[[251 849 813 279 829 822 250 288 291 861 286 232 292 219]
 [708 195 188 683 195 192 691 666 651 194 670 708 659 720]
 [570 455 431 564 445 438 554 554 543 461 556 560 550 563]
 [638 307 294 622 304 299 623 609 596 309 611 635 603 643]
 [565 426 407 559 419 413 553 550 540 431 552 558 546 561]
 [458 561 537 463 550 544 451 461 456 568 461 448 460 445]
 [448 582 556 455 570 563 441 453 448 589 453 437 452 434]
 [550 306 304 544 307 305 555 541 537 306 542 556 538 555]
 [527 474 453 523 465 459 514 516 507 479 517 518 513 520]
 [762 126 121 732 128 124 745 713 696 124 717 765 704 778]
 [515 497 475 513 487 481 501 506 497 503 507 505 504 507]
 [579 397 379 571 391 385 568 563 552 401 564 574 558 577]] -> 219

[[64 28 48 38 36 36 48 42 43]
 [41 51 31 63 36 41 32 16 38]
 [48 33 53 21 53 48 57 75 49]
 [14 61 42 46 49 47 36 44 41]
 [57 44 24 69 31 40 32  6 38]] -> 43

[[24 26 33 60 65 53 60 80 38 58]
 [49 75 71 59 82 56 59 56  9 67]
 [63 88 49 25 41 89 54 61 43 66]
 [59 46 29 44 46 39 42 60 86 89]
 [46 88 63 76 91 45 66 62 31 66]
 [39 58 78 94 34 74 58 68 47 80]
 [13 60 60 79 38 45 71 53 78 49]
 [38 44 57 53 79 60 74 96 40 78]
 [26 16 40 54 49 39 58 48 71 48]] -> 58

[[611 681 645 357 828 863]
 [426 838 590 741 640 586]
 [240 456 420 820 818 257]
 [508 703 580 641 606 575]
 [483 594 649 321 642 573]
 [591 585 588 566 564 602]] -> 863

[[138 101 190 139 105 114 150 108 116 187 139 158 139 191]
 [132 117 143 143  98 124 129 116 120 142 167 140 139 169]
 [173  77 170 118  96 162 114  89 111 237 136 149 174 164]
 [146 108 154 135  96 133 125 100 120 161 142 148 140 170]
 [131 121 137 152  99 132 116 104 123 142 198 142 119 177]
 [157 129 146 165 106 164 101  60 113 149 142 157  82 204]
 [125 116 154 141  96 123 131 111 105 166 159 137 145 186]
 [109 116 159 136  80 102 163 107  96 142 160 132 138 219]
 [128  84 185 149 101  84 184 119  97 144 143 199 109 220]
 [112 101 164 139  76  97 173 120  91 137 229 154 118 204]
 [123 113 144 144  93 116 140 113 120 144 174 144 128 187]] -> 191
---
[[ 11  21 -27 -24 -76  10 -78]
 [  3 -28  -2  11  61 -16  70]]
-28

[[ 13  67   3  -7  12  13]
 [ 10  18  -5  -7  -1  -3]
 [ 49 -42 -45   5 -53 -47]]
18

[[ 18   9   6   6 -23 -60]
 [-51 -12  -1 -10 -37 -72]]
-12

[[-28  44  30  36]
 [-17 -16 -12   6]
 [ 27 -40 -28 -62]]
-16

[[ -8   0  18  -4  14  -1]
 [ -2  61  76 -23  81 -76]
 [ -5   9   8  -8  25 -10]]
61

[[ 35 -67  35  58  74 -34 -20]
 [ -3 -16  -3  15  16 -21 -47]
 [-79  23 -79 -28 -28   4 -15]]
-16

[[-33 -48 -42 -53  61 -25 -50]
 [-21 -66 -24   4 -57  -9   4]]
-66

[[  2 -54 -15  70]
 [  3  17 -13 -37]
 [  3  44  32 -42]]
17

[[ 10  25  23 -14  36 -40  55]
 [ 72  -1  20  -4  62 -65  49]]
-1
---
4	-29	-33	-77	-2 Answer: -33

-63	-40	-44	20	-38	-48	37 Answer: 20

4	0	2	4	2	3	13
-41	-78	-52	-59	-59	-44	60
9	20	12	-9	21	18	0
Answer: -59

23	77	-4	2	45	69	63 Answer: 2

-18	-1	-18	3	4
-76	33	-8	-2	20
2	-17	11	3	4
Answer: -8

-8	71	-60	-22	-53	-41	20 Answer: -22
---
array([[-34, -52,  11, -78,  -2],
       [-20, -27, -32, -13,  -1],
       [ 33,  37, -11,  43, -67]]) | -34

array([[-13,   9,  11,  22,  27,  -3,  20],
       [-35,  26,  31,  60,  73,  -9,  54],
       [-39,  29,  35,  67,  81, -10,  60]]) | -13

array([[-17,  -4,  13,  20,  19,  24, -68],
       [-47, -46, -29, -17,  -1,  -8,  25],
       [  1,  19,  14, -48,  23,   9,  54]]) | -17

array([[ 81,  -2,  66, -39],
       [ 34,  75, -43,  29],
       [-25,  34,  49,  60]]) | 81

array([[  0,  -6, -57,  40, -11, -25, -52],
       [ -5,   5, -37,  30, -11, -14, -65],
       [ -1, -18, -52,  37, -13, -27, -59]]) | 0

array([[ 31,  57,  32, -49],
       [ 10, -42, -61, -49],
       [-72, -32, -36,  27]]) | 31

array([[ 19,  44, -61,  32],
       [ 10,  22, -61,  -9],
       [ 19,  40, -62,  33]]) | 19

array([[-30, -74,  50, -26,  51],
       [-25,   4,  43,  -2,  50],
       [ 70, -14,  15,   1, -25]]) | -30

array([[-33,  -9,  56,   5, -32,  -7,  73],
       [-51,  26, -35,  25,   5,  17,   6],
       [  2, -42, -10,  -9,   0,  21,  44]]) | -33
